Here is a tiny trained network, its code and every weight. The questions are about switching its units off for an input and a target symbol, where a switched-off unit gives its printed mean instead of its output.

import numpy as np


def w(rows, s, z=0):
    codes = np.array(rows[::2]) - 128.0
    scale = np.full(codes.shape[1], s)
    scale[-1] = z or s
    return codes * scale


def f(y):
    return np.maximum(y, 0)


def softmax(a):
    e = np.exp(a - a.max(-1, keepdims=True))
    return e / e.sum(-1, keepdims=True)


def log_softmax(a):
    a = a - a.max(-1, keepdims=True)
    return a - np.log(np.exp(a).sum(-1, keepdims=True))


def net(x, mask):
    ids = ['γεθλπφψω'.index(c) for c in x.split()]
    T = len(ids)
    res = E[ids] + P[:T]
    u = 0
    for l in range(2):
        q, k, v = (res @ M[l].T for M in (Q, K, V))
        z = softmax(np.where(np.tri(T) > 0, q @ k.T / 2**0.5, -1e9)) @ v
        res = res + np.where(mask[u], z, O[l][:, -1]) @ O[l][:, :-1]
        u += 1
        y = f(res @ A[l][:, :-1].T + A[l][:, -1])
        res = res + np.where(mask[u : u + 12], y, B[l][:, -1]) @ B[l][:, :-1]
        u += 12
    return log_softmax(res[-1] @ U[:, :-1].T + U[:, -1])


Q, K, V, O, A, B = {}, {}, {}, {}, {}, {}
E = w([
[2,226,79,81],'γ',
[11,207,189,163],'ε',
[217,127,45,60],'θ',
[121,134,91,136],'λ',
[142,194,26,164],'π',
[90,76,57,84],'φ',
[31,177,41,37],'ψ',
[107,219,59,50],'ω',
],0.017)
P = w([
[255,171,146,143],'0',
[119,179,92,105],'1',
[67,171,82,108],'2',
[63,163,88,114],'3',
[59,156,87,125],'4',
[50,156,82,125],'5',
[55,150,95,127],'6',
[68,144,98,125],'7',
[91,145,105,128],'8',
],0.0056)
Q[0] = w([
[215,64,246,254],'0.h1',
[24,181,77,146],'0.h1',
],0.0096)
K[0] = w([
[125,121,254,50],'0.h1',
[130,189,80,220],'0.h1',
],0.011)
V[0] = w([
[102,161,80,183],'0.h1',
[102,157,220,2],'0.h1',
],0.0059)
O[0] = w([
[32,117,153,246,254],'0.h1',
[109,187,114,82,17],'0.h1',
],0.013,0.0051)
A[0] = w([
[219,74,134,86,140],'0.n1',
[181,171,126,89,92],'0.n2',
[234,137,3,181,59],'0.n3',
[136,163,91,195,240],'0.n4',
[168,223,141,99,149],'0.n5',
[90,131,243,139,97],'0.n6',
[105,170,139,87,57],'0.n7',
[239,147,87,132,254],'0.n8',
[130,66,63,38,158],'0.n9',
[89,98,57,162,68],'0.n10',
[160,84,122,55,127],'0.n11',
[139,167,88,158,90],'0.n12',
],0.011,0.0033)
B[0] = w([
[36,60,102,158,144],'0.n1',
[251,135,241,125,142],'0.n2',
[133,132,144,47,195],'0.n3',
[92,111,99,153,250],'0.n4',
[139,215,245,177,157],'0.n5',
[144,57,114,79,176],'0.n6',
[158,152,188,223,159],'0.n7',
[111,165,2,130,160],'0.n8',
[88,135,185,29,175],'0.n9',
[185,160,149,48,242],'0.n10',
[155,98,209,205,142],'0.n11',
[160,134,111,138,174],'0.n12',
],0.0067,0.011)
Q[1] = w([
[97,199,50,76],'1.h1',
[1,174,51,101],'1.h1',
],0.0051)
K[1] = w([
[177,72,173,90],'1.h1',
[63,2,131,212],'1.h1',
],0.0077)
V[1] = w([
[2,54,185,96],'1.h1',
[164,245,121,57],'1.h1',
],0.006)
O[1] = w([
[86,45,159,19,254],'1.h1',
[2,124,13,60,122],'1.h1',
],0.0055,0.0057)
A[1] = w([
[96,141,209,68,49],'1.n1',
[228,66,95,189,49],'1.n2',
[197,88,113,51,96],'1.n3',
[27,88,123,114,147],'1.n4',
[129,49,206,84,26],'1.n5',
[254,148,159,109,142],'1.n6',
[73,90,210,163,3],'1.n7',
[115,142,42,80,208],'1.n8',
[121,167,171,202,183],'1.n9',
[121,52,104,38,76],'1.n10',
[61,56,115,172,196],'1.n11',
[62,98,109,165,81],'1.n12',
],0.0096,0.0039)
B[1] = w([
[165,142,181,100,185],'1.n1',
[83,58,92,81,134],'1.n2',
[217,114,184,124,158],'1.n3',
[102,86,127,215,248],'1.n4',
[1,164,130,67,164],'1.n5',
[131,112,18,93,132],'1.n6',
[195,130,46,87,178],'1.n7',
[116,126,88,140,225],'1.n8',
[202,104,191,146,172],'1.n9',
[173,126,143,171,188],'1.n10',
[223,128,117,85,216],'1.n11',
[139,171,135,134,184],'1.n12',
],0.0088,0.012)
U = w([
[97,161,186,246,70],'γ',
[199,104,221,232,207],'ε',
[168,158,93,76,75],'θ',
[106,89,45,207,203],'λ',
[166,134,107,216,2],'π',
[119,60,185,90,168],'φ',
[39,147,98,80,91],'ψ',
[158,209,146,150,138],'ω',
],0.011,0.006)

Each question gives the input, a string of symbols that net reads in full, and the target symbol t.
The units are the heads (2 rows each of Q, K, V and O) and the neurons (one row each of A and B). Each row of codes is followed by its name. A weight is (code - 128) times the scale printed after its matrix; where a second scale follows, it is the last column's (O, A, B and U).
mask holds one flag per unit, layer by layer, with each layer's heads first. A switched-off unit (its flag False) gives its mean, the last column of its rows in O or B, instead of its output. The means were averaged over made-up inputs and are rounded, as every weight is.
A unit's drop is (log p(t) with every unit on - log p(t) with that unit switched off) / (log p(t) with every unit on - log p(t) with every unit switched off).
The circuit of an input: a set's keep is (log p(t) with only the set's units on - log p(t) with every unit switched off) / (log p(t) with every unit on - log p(t) with every unit switched off). Starting from the 12 units with the biggest drops (on a tie, the unit counted first), units are removed one at a time, each time the one whose removal leaves the highest keep (on an exact tie, the one counted first), for as long as the keep stays at least 0.8.
units of the circuit, in order: the units of the circuit, biggest drop first
top k neurons: the k neurons with the biggest drops, biggest first
top k neurons in layer l: the k neurons of layer l with the biggest drops, biggest first
input θ π ε ε ω, target φ: top 2 neurons in layer 0 -> 0.n6, 0.n8
input λ φ ε ω, target ω: units of the circuit, in order -> 0.h1, 0.n5, 0.n7
input ε π γ, target λ: top 2 neurons -> 1.n4, 0.n5
input λ φ λ π θ, target λ: units of the circuit, in order -> 0.n8, 1.n11
input θ π λ λ ω, target ε: units of the circuit, in order -> 1.h1, 0.h1
input γ ψ θ π ε ψ ε, target φ: units of the circuit, in order -> 0.n6, 1.h1
input π ψ θ ω ψ, target λ: units of the circuit, in order -> 1.n4, 0.h1
input φ π λ ω ε ψ, target φ: units of the circuit, in order -> 1.h1, 0.n6, 0.h1
input λ ω φ π ψ, target λ: units of the circuit, in order -> 0.h1, 1.n4
input π ω θ, target λ: top 2 neurons in layer 0 -> 0.n8, 0.n1
input ε θ λ ε π π π γ ε, target φ: top neuron in layer 1 -> 1.n5
input π φ ε φ, target φ: top 2 neurons -> 1.n5, 0.n10
input ω θ ε, target ε: top 3 neurons in layer 0 -> 0.n7, 0.n10, 0.n9
input π ε θ, target φ: top 2 neurons in layer 0 -> 0.n6, 0.n3
input γ θ ω ψ π γ λ λ ω, target ε: top neuron -> 0.n3
input λ ω γ, target γ: top 2 neurons in layer 1 -> 1.n11, 1.n7
input ε ε φ, target φ: top 3 neurons -> 0.n9, 1.n5, 1.n3
input π π γ ε λ π ε ω, target φ: top 3 neurons -> 0.n6, 0.n8, 0.n7
input ω ε ε, target ε: top 2 neurons -> 0.n7, 1.n9
input π ψ λ ε ψ ε θ θ, target φ: top 2 neurons in layer 1 -> 1.n3, 1.n5
input π ε ψ ε ω ψ, target φ: top neuron in layer 0 -> 0.n10
